What each symbol does to the states:
ch & fm
ch + rp
ch @ ng
ch % qq
ch ~ rr
qm & rt
qm + sj
qm @ sg
qm % ml
qm ~ zq
lb & hh
lb + jr
lb @ hc
lb % qr
lb ~ gr
qh & lm
qh + nb
qh @ nf
qh % fs
qh ~ ql
rz & gd
rz + rr
rz @ tr
rz % qh
rz ~ fj
mt & qr
mt + pp
mt @ gr
mt % sg
mt ~ dp
hn & tr
hn + ml
hn @ rp
hn % fj
hn ~ sz
sr & hl
sr + hd
sr @ hb
sr % jr
sr ~ cl
zj & tn
zj + jg
zj @ fh
zj % pq
zj ~ ls
gt & bn
gt + ls
gt @ fz
gt % hd
gt ~ gl
qg & pq
qg + tg
qg @ ls
qg % jm
qg ~ ld
dp & rh
dp + hc
dp @ mt
dp % qm
dp ~ mz
fs & zj
fs + lf
fs @ tc
fs % qg
fs ~ bp
jp & qs
jp + sg
jp @ mp
jp % rp
jp ~ jq
jm & sr
jm + tn
jm @ bl
jm % bz
jm ~ bn
qf & lb
qf + bz
qf @ rg
qf % mt
qf ~ hl
ls & ms
ls + nq
ls @ zj
ls % bl
ls ~ qg
fl & bz
fl + pq
fl @ bn
fl % ct
fl ~ hd
ql & tc
ql + zp
ql @ qh
ql % bp
ql ~ cg
rt & sz
rt + jp
rt @ hq
rt % ch
rt ~ qn
fj & nf
fj + fb
fj @ rz
fj % ql
fj ~ fm
mg & qm
mg + gr
mg @ mz
mg % mp
mg ~ gs
gs & zq
gs + mt
gs @ mg
gs % jp
gs ~ hh
bp & ls
bp + sd
bp @ fs
bp % ld
bp ~ fg
pp & mg
pp + hl
pp @ ff
pp % hh
pp ~ hc
hs & bp
hs + nf
hs @ cg
hs % jg
hs ~ hj
hj & fg
hj + qh
hj @ hs
hj % nq
hj ~ lf
bz & jr
bz + mj
bz @ cl
bz % pp
bz ~ dj
gr & sj
gr + ff
gr @ lb
gr % rh
gr ~ mt
rh & nh
rh + gs
rh @ qr
rh % rt
rh ~ sg
rg & hc
rg + cl
rg @ ct
rg % gr
rg ~ qf
zp & hj
zp + fm
zp @ nb
zp % sd
zp ~ gd
gd & lf
gd + zl
gd @ zp
gd % lm
gd ~ nf
qr & jq
qr + mg
qr @ sj
qr % hq
qr ~ rh
ng & fj
ng + bg
ng @ sz
ng % zl
ng ~ ch
hh & mp
hh + dp
hh @ gs
hh % jq
hh ~ sj
dj & ff
dj + hb
dj @ bz
dj % hc
dj ~ ct
qq & cg
qq + rz
qq @ zl
qq % hj
qq ~ nb
ff & mz
ff + qf
ff @ jr
ff % gs
ff ~ pp
gl & fl
gl + qg
gl @ gt
gl % nj
gl ~ tn
ms & nj
ms + fz
ms @ tn
ms % hb
ms ~ pq
sd & nq
sd + cg
sd @ lf
sd % fh
sd ~ lm
qs & rr
qs + hq
qs @ ml
qs % cp
qs ~ bg
hd & dj
hd + bl
hd @ fl
hd % rg
hd ~ nj
fh & gl
fh + fg
fh @ tg
fh % ms
fh ~ zj
ld & bl
ld + fh
ld @ qg
ld % bn
ld ~ fz
fg & qg
fg + lm
fg @ bp
fg % fz
fg ~ jg
hc & gs
hc + jl
hc @ pp
hc % sj
hc ~ lb
mj & rg
mj + bn
mj @ nj
mj % hl
mj ~ hb
ml & ch
ml + nh
ml @ qn
ml % fb
ml ~ qs
tg & gt
tg + bp
tg @ nq
tg % tn
tg ~ fh
sj & jp
sj + mz
sj @ hh
sj % nh
sj ~ qr
pq & mj
pq + gt
pq @ ms
pq % sr
pq ~ bl
sg & hq
sg + hh
sg @ rh
sg % qn
sg ~ qm
fm & qh
fm + cp
fm @ fj
fm % cg
fm ~ zl
cg & fs
cg + gd
cg @ ql
cg % fg
cg ~ hs
zl & ql
zl + tr
zl @ fm
zl % hs
zl ~ qq
lf & jg
lf + ql
lf @ hj
lf % tg
lf ~ sd
mp & ml
mp + rh
mp @ zq
mp % bg
mp ~ jp
jq & bg
jq + qm
jq @ jp
jq % hn
jq ~ nh
cl & jl
cl + nj
cl @ sr
cl % ff
cl ~ bz
tn & hd
tn + ld
tn @ gl
tn % mj
tn ~ ms
mz & sg
mz + lb
mz @ dp
mz % zq
mz ~ mg
ct & pp
ct + sr
ct @ dj
ct % lb
ct ~ rg
cp & nb
cp + ng
cp @ fb
cp % gd
cp ~ tr
lm & tg
lm + hs
lm @ sd
lm % zj
lm ~ tc
hq & hn
hq + mp
hq @ nh
hq % ng
hq ~ rt
tc & fh
tc + hj
tc @ lm
tc % ls
tc ~ fs
sz & rz
sz + qs
sz @ hn
sz % fm
sz ~ ng
hb & qf
hb + fl
hb @ mj
hb % jl
hb ~ sr
fz & jm
fz + zj
fz @ ld
fz % fl
fz ~ gt
rr & zl
rr + hn
rr @ ch
rr % nb
rr ~ fb
tr & zp
tr + ch
tr @ cp
tr % nf
tr ~ rz
zq & qn
zq + qr
zq @ qm
zq % qs
zq ~ mp
nf & sd
nf + qq
nf @ gd
nf % tc
nf ~ qh
jg & ld
jg + tc
jg @ fg
jg % gt
jg ~ nq
jr & dp
jr + rg
jr @ jl
jr % mg
jr ~ ff
nh & rp
nh + zq
nh @ jq
nh % sz
nh ~ hq
nq & fz
nq + fs
nq @ jg
nq % gl
nq ~ tg
jl & mt
jl + ct
jl @ hl
jl % mz
jl ~ jr
nj & ct
nj + jm
nj @ hd
nj % qf
nj ~ mj
bl & hb
bl + gl
bl @ pq
bl % cl
bl ~ jm
qn & ng
qn + jq
qn @ rt
qn % rr
qn ~ ml
nb & hs
nb + fj
nb @ qq
nb % lf
nb ~ zp
bg & fb
bg + rt
bg @ qs
bg % tr
bg ~ rp
rp & cp
rp + qn
rp @ bg
rp % rz
rp ~ hn
hl & gr
hl + dj
hl @ qf
hl % dp
hl ~ jl
fb & qq
fb + sz
fb @ rr
fb % zp
fb ~ cp
bn & cl
bn + ms
bn @ jm
bn % dj
bn ~ fl

The rows follow the links: the fewer symbols apart two states are, the more alike their rows tend to be.

Each row is also shifted at random along 5 hidden directions that mean nothing.

Some states, each with a row of numbers:
zp	[ -4   8   1   6   1  -1   8  15 -11  -7   4   0   2   3  -5   2 -10 -11  -6 -10  -8 -11  14   4  11   2   1   1   4   0  -1   3  -7   7   2  10  -1   5  12   3  -6 -13  12   4   4  -1  -6   2  -6   9   2  -8   4  17 -11   0   4 -10  -5  -5   2  -8  -4 -12  -5   3  -5  -6  -4]
fz	[-22   1   0  -5  -1  11  -5 -10  -4   6  -3 -17  -3  -5  -2 -11   3  10   8   8   7   1  -8  -9   2  -9  -5   4  -5   0 -12   1   7   5  -2  -2   4  -4  -9  -6   7   4  -2   0  -8  -4  10   2   4   0 -10   2  -3 -12   0  -8  -3  11   0  -5   5   4   8   0   9 -11  -6   7   2]
tc	[  2   3 -10   2  -6   0   5  25  -3  -9   2  -1 -11  17  -6  -9  -9 -20 -13 -20  -5  -8  18  -2   4  -9  11   5   3   0  -9  -1  -7 -12   7   8  -5  -5  27   1 -10 -18  16   6  13  -8  -6   3  -8   8   0  -2  -9  37  -8  19  -6 -19  -2 -13   4 -10   9 -11 -23  -9  -4  -8  -5]
hb	[-29 -11 -30  13 -22  -2  -9  15  28  -7  -6  19  10  -1   2 -34  -5  -8  13 -21  -3   5  15   3 -14 -19  17  16  13 -18  -6  -4   8  -4  -1 -11   7  -3   6   8 -16 -12  16  14  10  -3  -3 -11  -7 -16   9 -23   3  13  14  -6  15  -7  14 -14 -29  -7  19   1  -3 -16  -4 -11  14]
hs	[ 27   8  -3   1  -4   4  -5  -1 -11   1  -3  -2   5  -5  -9  -8  -2   4   9   0   0  -8  -1  -1  10  -5   1   4   0  -9  -4   4   7   5  -3   5   3   0  -8   0   6 -10  13   3  -6  -1   4  -3   0   7  -2  -8   1 -10  -9  -8   3   5  -3  -3   3   2  -1 -12   9  -4  -1   2   0]
rg	[ -7  -9   6   4   5   5   6  -2   9  -4   6 -13  -3   5   8  -1  -2  -8  -9   1 -10   7  15  -6  -6   3  -8   4 -10   8  -5   5 -11  21   1  -9  -2  11   8   2  -6  16 -16   4 -15   6  10   8   0  -5   0  21   8  17   9  -5  13   3 -12  -9  -7  -5  -3  11   9   4 -30  12 -13]
mp	[ -9  -6  -6  -4  -4  -9  -4  -7   5 -11  -5  18 -10   8  -2  -2   5 -12  -6  -2   2   4  15   1  -4   8   0  15  -9  -2  12   1  -9   4  -2  -7   3  -5  -2  11  -1   2   3   4 -14  15  21  -7   8  -1  17  27  -9  10   3   0   6  -2  -2   2  -2  -2  -6   0  12  13 -23  10  -6]
hh	[ 21  -5  -4  -1   0  -7   3   7  11   1  -4  13  -4  -1   6   7  -4   0   0  -7   3   4   2   8  -8   6   2   5   6  -1   8   0   0  -4   2  -5  -2  -8   7   4  -7   4  -5   2   5   3   0   3   2  -8   7  -9  -6   7   8   0  -8  -2   1   5  -1  -3  -6   8  -7   8   1  -5   2]
bg	[-61   4   3  -2   6  -6   3  -1  -8   5   0   8  -1  -4  -3  15  -1   6  -3   3   0  -3  -7   6   5  11  -1  -4   2   1  10   2  -1  -1   2   5  -2  -1   0   2   3  -1   0  -3   0   4  -2   4   2   4   4  -3   0  -4  -5  -1  -4   3  -3  10   6   1 -12  -2  -2  11   5  -3  -1]
sd	[  4   5 -12   3 -12  -2   1  30  -1  -5   1   7  -4  14  -4  -6 -11 -12  -5 -23  -4  -9   6   2   3 -11  17  -4  10  -7  -5  -2   4 -25   7  12  -8  -6  25  -2  -8 -24  19   3  26 -14 -21  -1 -15   5  -3 -24  -7  26  -9  23 -11 -21   4  -7   2  -7   8 -11 -32 -13  21 -17   3]
bz	[-10 -10 -16   8 -10   1  -5   2  18  -2   0   4   4   1   3 -21   0  -3   4  -8  -6   8  10  -4 -11  -9   5  10   0  -5  -4   0   1   8   0 -11   3   5   4   5  -8   2   1   8  -6   4   7  -1  -2 -11   6   5   7  13  12  -6  18   3   2 -11 -21  -3  10   6   4  -6 -21   4   1]
sr	[ 48 -11  -2   0   1   3  -7 -24   6  -3   6  -7  -2  13   0  -9  20  -4 -13  15  -3  14  -3 -16 -10  -4  -4  -7 -16   9  -5  -6  -9  -1   0 -10   1  12  -8  -3   8  14 -11  -6 -14   4   9  -4   4  -2   1  51   7   1   7  13  18   5   4  -3 -11   7  13   9   7  -5 -15  16  -6]
hn	[  1   6  18  -3  14  -4   7 -14 -16  -2   6  -4  -4   4  -2  23   8  -3 -12  14   0  -2   0   1   9  18 -15  -9  -9  19   9  -4 -11   9   0   6   2   8  -3   0   7   6  -8  -7  -6   8   4   4   3  11   2  26   2  -1  -8   4   0   1  -1  10  12   2  -8  -2   6  18  -6   8  -6]
fm	[  3   7  -1   0   4  -2  -3 -13 -17   8   4   2   4   3 -11   7   7   8  -7  10  -5  -4 -15  -4  10   4   1 -12  -6   0   5   2  -2  -4   2   7  -4  10  -6  -2  14  -4   6  -9  -7   3  -3   3   1  12   1  19   9  -7 -11   8  10   8  -6   9   2   7  -8  -9  -2   3   2   4  -7]
rt	[ 39   3   4  -8   4  -6  -6 -24  -8  14  -3  10   0  -7  -4  16  16  20   5  20  12   3 -26   4   2  12  -8  -8  -4  11  14  -7   8  -6  -1   1   6  -2 -15  -1  15   7  -5 -10   0   6   2   3   7   2   3  11   0 -26  -2  -2  -7  16  10  19   7  11  -4   2   4  12  12   4   9]
zj	[-46   2   0 -10   2   6  -8  -9  -6   6  -3 -10  -2   1  -6  -8   5  11  -3   7   5   2 -26 -13   0 -13  13 -13   1 -17 -10   5   4 -27  -1   3 -12  -8 -15 -13  15  -2   2 -14  -2 -12  -4  -9   7   3 -13   4  -8 -25  -5  13  -9   3  -7   3   8  12   2  -1  -5 -19  29  -4  -3]
cg	[ 24   8   9   0   2   2   2   5 -15  -5   5  -9  -2   9  -5   6  -2  -7  -7   0  -4  -8   2  -3  10   0   1  -9  -5   0  -3   2  -3  -5   1  10  -6   5   3  -5   6  -7   6  -3   2  -5  -7  -2  -6  12  -5   5   0   4 -12  13  -2  -9  -7  -1  10   1  -3 -10  -6  -1   8   2  -7]
gs	[ 26 -13 -18  -5  -3 -10  -6 -10  13  -3  -3  22 -13  15  -4  -9  11  -8 -18  -2  -3  13   0  -6 -13   2  12   6  -7  -8  10   1 -13 -14   3 -11  -7  -4   2   8   0   4   1  -4 -14  11  15  -5  12  -4  18  42  -6  16   8  15  12   1  -6   3 -11   3  -4   5  -2   4 -18   5 -11]
pp	[ 75  -6  12  -3   7   1  -2 -17   5   3   3  -4   4  -2   8  11  10   7  -3  16   2  11 -15  -3  -8   5  -5 -14  -5   3   4  -2  -1  -4  -3  -6  -3   6 -16  -5   8  18 -19 -10  -4   1  -2  -4   4  -6  -4  15   5 -21   8   4   1   5   0  11  -3   9  -3  14   6   4  13   6  -1]
tg	[  5   6   8  -2   1   9   7  10  -5  -6  -2 -17  -4  -5   2  -4  -8  -6   5  -5   5  -7  13   0   7  -6  -6   9   4   5 -12   0  -1   8  -2   6   5  -8   5  -3  -6  -4   2   6   6  -8   2   1   0   3 -10 -17  -8   4  -4  -9 -13  -6   2 -12  12  -7   9  -5   3  -7  -2  -3   4]
qn	[-10   5  18  -1   7  -1   8  -4 -11   1   0  -9  -8  -7   3  21  -4   0   7   7   4  -6  19  10  10  20 -27  14 -11  26   9   0  -2  39  -2   1  14   3   5   8  -3  11 -11  11 -11  15  18  17   0   4   4   3   0   8  -2 -23  -6  10  -2   1  15  -8 -11   0  19  25 -36  16  -2]
lf	[  7   4 -10   0  -7   1  -4   4  -8  -6  -1   0  -6  11 -11 -14  -2 -10  -5  -8  -6  -6  10  -7   7  -7   8   8  -7  -8  -5   5  -3  -1   1   4  -2   0   7   2   2 -12  16   4  -8   2   9  -2   0   9   3  16  -3  16  -9   7   8  -3  -8  -9   1  -3   2 -13   0  -6 -16   5 -10]
mj	[-21  -5  12   0   4  10  -2 -15   2   1   4 -22   4  -3   6  -2   4   3   3  13  -3   7  -1  -9  -3  -1 -11  -2 -11   5  -8   3  -1  18  -4  -7   1  10 -12  -5   6  18 -17  -1 -16   2  10   1   1  -4  -8  16   7 -12   7  -9   9   9  -7  -4  -3   4   1  10  19  -2 -13  16  -6]
rh	[ 14  -3   7  -9   8  -7   1  -9   2   4  -2   9  -4  -2   4  16   5   7  -6   8   6   7 -17   3  -6  10   2  -9   1  -2  11   0  -3 -16   0  -2  -8  -7  -9  -2   6  10 -11 -12   0   2  -2  -3   8  -3   3   7  -7 -16   4   7 -10   2  -3  15   6   7 -13   9  -3   8  18  -3  -2]
mz	[ -1  -8 -13   0  -8  -7  -5   7  16   5  -5  19   0  -1   4  -2  -5   5   6  -9   0   6  -6   5 -11   0  12   4   6 -14   8   4   7 -11   1  -8  -7  -7   1   4  -4   2  -1   1   2   2  -2  -2   0 -11   7 -14  -3   0  10   2  -1   1  -2   5  -9   1  -9   8  -7   1   6  -5   2]

Start here and follow the symbols in turn, left to right. Where do you end up?
Answer with the state's name.
[ 15  -5  -6  -8   3 -10  -3  -3  10  11  -4  20  -1  -1   3  11   6  14  -6   3   6   9 -31   3 -11   3  15 -16  10 -12  11  -1   4 -36   4  -2 -13 -11  -7  -4   6   3  -6 -16  12  -6 -15  -4   6  -7   2  -7  -6 -18   5  17 -12   1   2  18  -1  10  -9  10 -19   0  39 -15   4]
~ @ @ @ + % + @ => gs
[-41 -12   5  -1   9   3   2 -10   6  -3   6 -11  -5  10   3  -1   1  -7 -18   6 -13  12   5 -12  -8   3   0  -2 -14  -5  -3  13 -18  11   0 -10 -13  11  -2   0   2  19 -17  -5 -28   8  15   2   9  -3   2  40   7   8   9   4  18   5 -25  -4  -7   2 -13  12  12   3 -27  14 -25]
% % @ @ + % @ @ => zq
[ 11   1 -13  -2  -3   0   1  11  -4  -7   1   0 -13  18  -9 -12   0 -15 -19 -13  -3  -4   9  -9   3 -10  12   2   0  -3  -8   0 -12 -18   6   6  -7  -5  18  -1  -4 -15  16  -1   5  -5   0  -1   1   9   1  18  -8  30  -9  23  -1 -12  -3 -11   2  -4  10 -10 -19 -11  -5  -6  -9]
+ % % % @ @ => hd
[-12  -7 -13  14 -11   1   5  25  23  -5  -1   6   7  -6  10 -15 -15  -9  12 -22  -7   1  26   9 -10  -8   2  17  11  -1  -5  -1   4  17   1  -9   7   1  19   9 -24  -3   2  18  10  -1  -4   4 -11 -16   4 -33   6  25  13 -15   7  -7   7 -16 -19 -14   8   5  -4  -3 -18  -8   9]
& @ & + + ~ => ff
[ -2   5   3  -4  -1  -3  -6 -13  -4  14  -8   8   6 -21   0  11   1  23  25  12  13  -2 -14  12   4  12 -12   8   1   4  13  -1  17  15  -5  -2  13  -6 -17   4   7   6  -3   3  -5   9   9   6   4  -3   4 -21   0 -29   3 -28  -8  21   7  13   7   5 -11   1  17  14  -2   5  13]
~ % + % & & ~ @ => lf
[-13  -7  10   2   4   0   5  10  10  -6   5  -4   1   5  11   8  -8  -8  -6  -4  -8   6   7   1  -9   3   2  -6  -1  -4   0   7  -6   1   1  -5 -10   5   5  -1  -6  11 -15   0  -1  -1  -6   0  -4  -7  -2  -2   2   5   9   7   0  -9 -11   0  -4  -2 -10  12  -3   2   4   1  -9]
~ + @ ~ @ + => bz
[ 41  -3 -17   3 -15 -12  -5   4  12  -6 -10  30  -1  -4   0  -8   3  -6  13 -11  10  -1  17  14  -4   4   0  22   7   2  13 -12   7   4  -3  -5  17 -11   4  15 -11 -10  13  14   9  10   9  -6  -1  -8  19 -13  -8   9   5 -12  -2  -3  22   0  -8  -6   9  -4   5  10 -12  -4  18]
@ + ~ & @ ~ + % => rp
[ -7  -9 -14   4  -7   2 -10 -10  14   3   0   3   6   1   0 -18   7   6   2   3  -4  10  -7  -8 -11 -10   7   0  -2  -9  -4   0   4  -3  -1 -11  -1   5  -7  -1   2   6  -2   0  -8   1   3  -4   1  -9   2  12   8  -5  10   0  17   7   2  -3 -18   5   8   8   4 -10  -5   5   1]
@ ~ ~ + + => bn
[-34  -3  12  -7   7  -4   4  -4  -1  -8  -1   0 -12   4   4  13  -2  -9  -8   3  -1   4  12   1  -1  15  -8   8 -11   2   8   8 -12  13  -3  -4  -4  -2  -2   6   0  13 -12   0 -18  13  18   1   8   1   8  22  -8   5   3  -3  -2   0 -16   4   9  -2 -18   5  15  17 -21  13 -16]
~ & + + ~ % => qs
[ 55  -9 -16   7 -14  -7  -5  11  23  -3  -6  23  10  -6   7 -12  -3  -1  15 -12   2   5   4  10 -13  -6  10   9  12 -12   6  -5  11  -7  -2 -10   5  -6   0   7 -11  -4   5   8  13   0  -7 -10  -5 -16   9 -29   0  -2  13  -7   2  -5  14   0 -18  -3   7   6  -3  -3  11 -11  15]
& ~ ~ ~ % + => jp
[ 17  -3  33   1  15   3  17  18   3 -10  14 -23  -5  14  20  32 -11 -16 -18  -1  -9   4  13   2  -5  14 -12 -19  -5  21  -2   1 -12   5   5   3 -14  13  20  -7 -10  18 -31  -4  13  -8 -19  10 -16  -1 -12  -1   2  19   5  20 -13 -19 -10   1  11  -7 -10  18 -16   9  12   3 -12]
% @ @ ~ + & & & => ml
[ 34   0  -6  -5  -3  -7 -10 -20   0   9  -9  18   3 -11  -3   4  12  16  14  12  13   3 -15   7   0   8  -5   6  -1   2  15  -7  11   0  -4  -4  12  -7 -18   5  10   3   2  -1  -4  10  10  -2   8  -3  10   1  -3 -24   2 -13  -3  16  13  13   0   8  -2   0  14  10   1   5  12]
@ + ~ & @ => rt
[ -3  11  29  -7  16   6   5  -5 -27   0  11 -25  -4  11  -3  26  -1   0 -15  15  -7  -6 -14  -8  14   8  -5 -26 -13   5  -3   9  -7  -5   1  14 -17  12  -4 -14  17   5 -11 -15  -7  -7 -10   4  -4  19 -15  19   3 -11 -16  21  -7  -4 -21   9  22   8 -17  -4  -4   2  19   9 -20]
% @ & @ + % % & => bz
